Below are the code and all the weights of a small trained network. Each question names an input and a class and asks about switching units off, where a switched-off unit gives its printed mean instead of its output.

import numpy as np


def w(rows, s, z=0):
    codes = np.array(rows[::2]) - 128.0
    scale = np.full(codes.shape[1], s)
    scale[-1] = z or s
    return codes * scale


def norm(h):
    return h / np.sqrt((h * h).mean(-1, keepdims=True) + 1e-5)


def f(y):
    return np.maximum(y, 0)


def log_softmax(a):
    a = a - a.max(-1, keepdims=True)
    return a - np.log(np.exp(a).sum(-1, keepdims=True))


def net(x, mask):
    res = np.array(x, float).reshape(1, 5) / 4 @ E
    u = 0
    for l in range(4):
        y = f(norm(res) @ A[l][:, :-1].T + A[l][:, -1])
        res = res + np.where(mask[u : u + 5], y, B[l][:, -1]) @ B[l][:, :-1]
        u += 5
    return log_softmax(norm(res)[-1] @ U[:, :-1].T + U[:, -1])


A, B = {}, {}
E = w([
[95,87,3],'x0',
[110,111,123],'x1',
[191,73,46],'x2',
[75,37,234],'x3',
[204,68,53],'x4',
],0.0053)
A[0] = w([
[103,132,211,135],'L0N1',
[171,141,137,27],'L0N2',
[15,71,40,188],'L0N3',
[150,39,254,254],'L0N4',
[134,47,97,77],'L0N5',
],0.0067,0.00061)
B[0] = w([
[133,173,60,196],'L0N1',
[119,156,94,148],'L0N2',
[91,170,244,206],'L0N3',
[80,67,106,254],'L0N4',
[254,96,150,186],'L0N5',
],0.0093,0.0045)
A[1] = w([
[132,197,165,94],'L1N1',
[122,1,180,136],'L1N2',
[223,86,143,168],'L1N3',
[239,173,4,255],'L1N4',
[167,140,99,235],'L1N5',
],0.0087,0.00075)
B[1] = w([
[216,175,57,170],'L1N1',
[118,145,179,231],'L1N2',
[91,171,40,205],'L1N3',
[36,140,68,254],'L1N4',
[82,108,2,170],'L1N5',
],0.0079,0.0064)
A[2] = w([
[40,136,153,29],'L2N1',
[76,166,182,247],'L2N2',
[111,254,49,137],'L2N3',
[36,124,174,198],'L2N4',
[177,169,246,78],'L2N5',
],0.0087,0.0015)
B[2] = w([
[1,84,130,173],'L2N1',
[187,196,97,193],'L2N2',
[84,142,249,254],'L2N3',
[183,168,139,201],'L2N4',
[151,120,99,170],'L2N5',
],0.0086,0.007)
A[3] = w([
[188,95,131,213],'L3N1',
[31,98,154,123],'L3N2',
[151,212,167,254],'L3N3',
[137,111,2,178],'L3N4',
[132,235,235,56],'L3N5',
],0.0093,0.00068)
B[3] = w([
[67,83,47,143],'L3N1',
[215,139,98,199],'L3N2',
[107,230,254,202],'L3N3',
[55,156,222,188],'L3N4',
[132,126,146,254],'L3N5',
],0.0086,0.0075)
U = w([
[254,99,212,160],'0',
[79,96,119,202],'1',
[69,130,117,4],'2',
],0.0088,0.0027)

Each question gives the input, the list of numbers given to net, and the class t.
The units are the neurons (one row each of A and B). Each row of codes is followed by its name. A weight is (code - 128) times the scale printed after its matrix; where a second scale follows, it is the last column's (A, B and U).
mask holds one flag per neuron, layer by layer. A switched-off neuron (its flag False) gives its mean, the last column of its row in B, instead of its output. The means were averaged over made-up inputs and are rounded, as every weight is.
A unit's drop is (log p(t) with every unit on - log p(t) with that unit switched off) / (log p(t) with every unit on - log p(t) with every unit switched off).
k most important neurons: the k neurons with the biggest drops, biggest first
top k neurons in layer l: the k neurons of layer l with the biggest drops, biggest first
drop of u: that unit's drop, to one decimal
input [1,7,-1,8,1], class 0: 2 most important neurons -> [L1N4, L3N2]
input [6,5,-3,-2,-2], class 0: most important neuron -> [L1N4]
input [2,-4,8,2,-2], class 0: 3 most important neurons -> [L0N3, L0N1, L1N3]
input [-8,-6,1,-2,6], class 2: top 2 neurons in layer 0 -> [L0N3, L0N2]
input [8,-3,-2,1,5], class 0: 2 most important neurons -> [L0N3, L0N1]
input [7,-4,-6,2,7], class 0: 2 most important neurons -> [L0N3, L1N4]
input [8,2,-3,-6,-3], class 0: 2 most important neurons -> [L0N3, L1N4]
input [0,6,-6,3,7], class 0: top 2 neurons in layer 1 -> [L1N2, L1N4]
input [-1,2,8,2,6], class 1: drop of L3N3 -> 0.1
input [7,8,-5,3,7], class 0: drop of L0N3 -> 0.8
input [8,-5,2,5,-7], class 0: drop of L1N4 -> 0.2
